Below are the code and all the weights of a small trained network. Each question names an input and a class and asks about switching units off, where a switched-off unit gives its printed mean instead of its output.

import numpy as np


def w(rows, s, z=0):
    codes = np.array(rows[::2]) - 128.0
    scale = np.full(codes.shape[1], s)
    scale[-1] = z or s
    return codes * scale


def norm(h):
    return h / np.sqrt((h * h).mean(-1, keepdims=True) + 1e-5)


def f(y):
    return y / 2 * (1 + np.tanh(0.7978845608 * (y + 0.044715 * y**3)))


def log_softmax(a):
    a = a - a.max(-1, keepdims=True)
    return a - np.log(np.exp(a).sum(-1, keepdims=True))


def net(x, mask):
    res = np.array(x, float).reshape(1, 5) / 4 @ E
    u = 0
    for l in range(3):
        y = f(norm(res) @ A[l][:, :-1].T + A[l][:, -1])
        res = res + np.where(mask[u : u + 5], y, B[l][:, -1]) @ B[l][:, :-1]
        u += 5
    return log_softmax(norm(res)[-1] @ U[:, :-1].T + U[:, -1])


A, B = {}, {}
E = w([
[85,253,29],'x0',
[69,51,121],'x1',
[168,213,141],'x2',
[110,133,135],'x3',
[129,128,129],'x4',
],0.0062)
A[0] = w([
[127,166,206,93],'0.n0',
[86,169,164,50],'0.n1',
[148,166,248,97],'0.n2',
[44,130,151,253],'0.n3',
[253,127,243,67],'0.n4',
],0.0071,0.0047)
B[0] = w([
[145,86,135,123],'0.n0',
[50,3,99,99],'0.n1',
[240,39,71,153],'0.n2',
[241,146,123,254],'0.n3',
[224,78,117,201],'0.n4',
],0.0057,0.0038)
A[1] = w([
[43,94,38,192],'1.n0',
[152,18,141,252],'1.n1',
[180,128,199,124],'1.n2',
[72,122,84,73],'1.n3',
[78,176,10,251],'1.n4',
],0.012,0.0024)
B[1] = w([
[237,20,145,178],'1.n0',
[2,200,158,243],'1.n1',
[195,120,196,174],'1.n2',
[231,76,160,138],'1.n3',
[146,110,60,254],'1.n4',
],0.008)
A[2] = w([
[226,80,83,229],'2.n0',
[199,3,148,3],'2.n1',
[214,245,57,131],'2.n2',
[77,147,59,89],'2.n3',
[159,135,192,125],'2.n4',
],0.0053,0.0025)
B[2] = w([
[172,2,134,254],'2.n0',
[235,155,167,127],'2.n1',
[25,107,122,252],'2.n2',
[168,87,134,126],'2.n3',
[124,153,177,153],'2.n4',
],0.0067,0.003)
U = w([
[91,142,237,156],'0',
[179,51,153,220],'1',
[135,100,23,156],'2',
[116,254,51,3],'3',
[22,54,198,31],'4',
],0.011,0.0055)

Each question gives the input, the list of numbers given to net, and the class t.
The units are the neurons (one row each of A and B). Each row of codes is followed by its name. A weight is (code - 128) times the scale printed after its matrix; where a second scale follows, it is the last column's (A, B and U).
mask holds one flag per neuron, layer by layer. A switched-off neuron (its flag False) gives its mean, the last column of its row in B, instead of its output. The means were averaged over made-up inputs and are rounded, as every weight is.
A unit's drop is (log p(t) with every unit on - log p(t) with that unit switched off) / (log p(t) with every unit on - log p(t) with every unit switched off).
The circuit of an input: a set's keep is (log p(t) with only the set's units on - log p(t) with every unit switched off) / (log p(t) with every unit on - log p(t) with every unit switched off). Starting from the 12 units with the biggest drops (on a tie, the unit counted first), units are removed one at a time, each time the one whose removal leaves the highest keep (on an exact tie, the one counted first), for as long as the keep stays at least 0.8.
circuit, biggest first: the units of the circuit, biggest drop first
most important unit: the unit with the biggest drop
top k neurons: the k neurons with the biggest drops, biggest first
top k neurons in layer l: the k neurons of layer l with the biggest drops, biggest first
drop of u: that unit's drop, to one decimal
input [-1,-4,-3,2,-8], class 0: top neuron in layer 1 => (1.n1)
input [-1,-4,-2,-6,-5], class 0: top 2 neurons => (1.n4; 1.n0)
input [-2,-3,-1,-3,5], class 0: top 4 neurons => (1.n1; 1.n0; 1.n4; 0.n3)
input [6,8,-6,-6,-4], class 1: top 2 neurons => (1.n0; 1.n3)
input [1,4,6,4,-4], class 2: top 2 neurons in layer 0 => (0.n1; 0.n4)
input [6,3,5,4,7], class 2: circuit, biggest first => (1.n1; 1.n4)
input [3,1,5,2,-2], class 2: top 2 neurons => (1.n1; 1.n4)
input [0,4,1,-1,2], class 0: top 3 neurons => (0.n3; 1.n4; 1.n0)
input [6,8,-3,-3,-6], class 1: top 2 neurons in layer 1 => (1.n0; 1.n3)
input [-8,-2,0,-8,5], class 0: top 2 neurons => (1.n1; 1.n0)
input [5,6,-6,6,7], class 1: top 2 neurons in layer 1 => (1.n0; 1.n3)
input [4,4,-5,7,-2], class 1: top 2 neurons in layer 1 => (1.n0; 1.n3)
input [-2,1,2,8,6], class 0: top 2 neurons => (1.n1; 1.n0)
input [-5,5,4,-3,5], class 0: most important unit => 1.n1
input [8,5,6,7,-4], class 2: top 2 neurons in layer 1 => (1.n1; 1.n4)
input [0,8,3,2,5], class 0: drop of 1.n1 => -0.1
input [7,7,-1,1,-5], class 1: drop of 1.n0 => 0.4
input [7,3,-8,-7,-1], class 1: drop of 1.n0 => 0.4
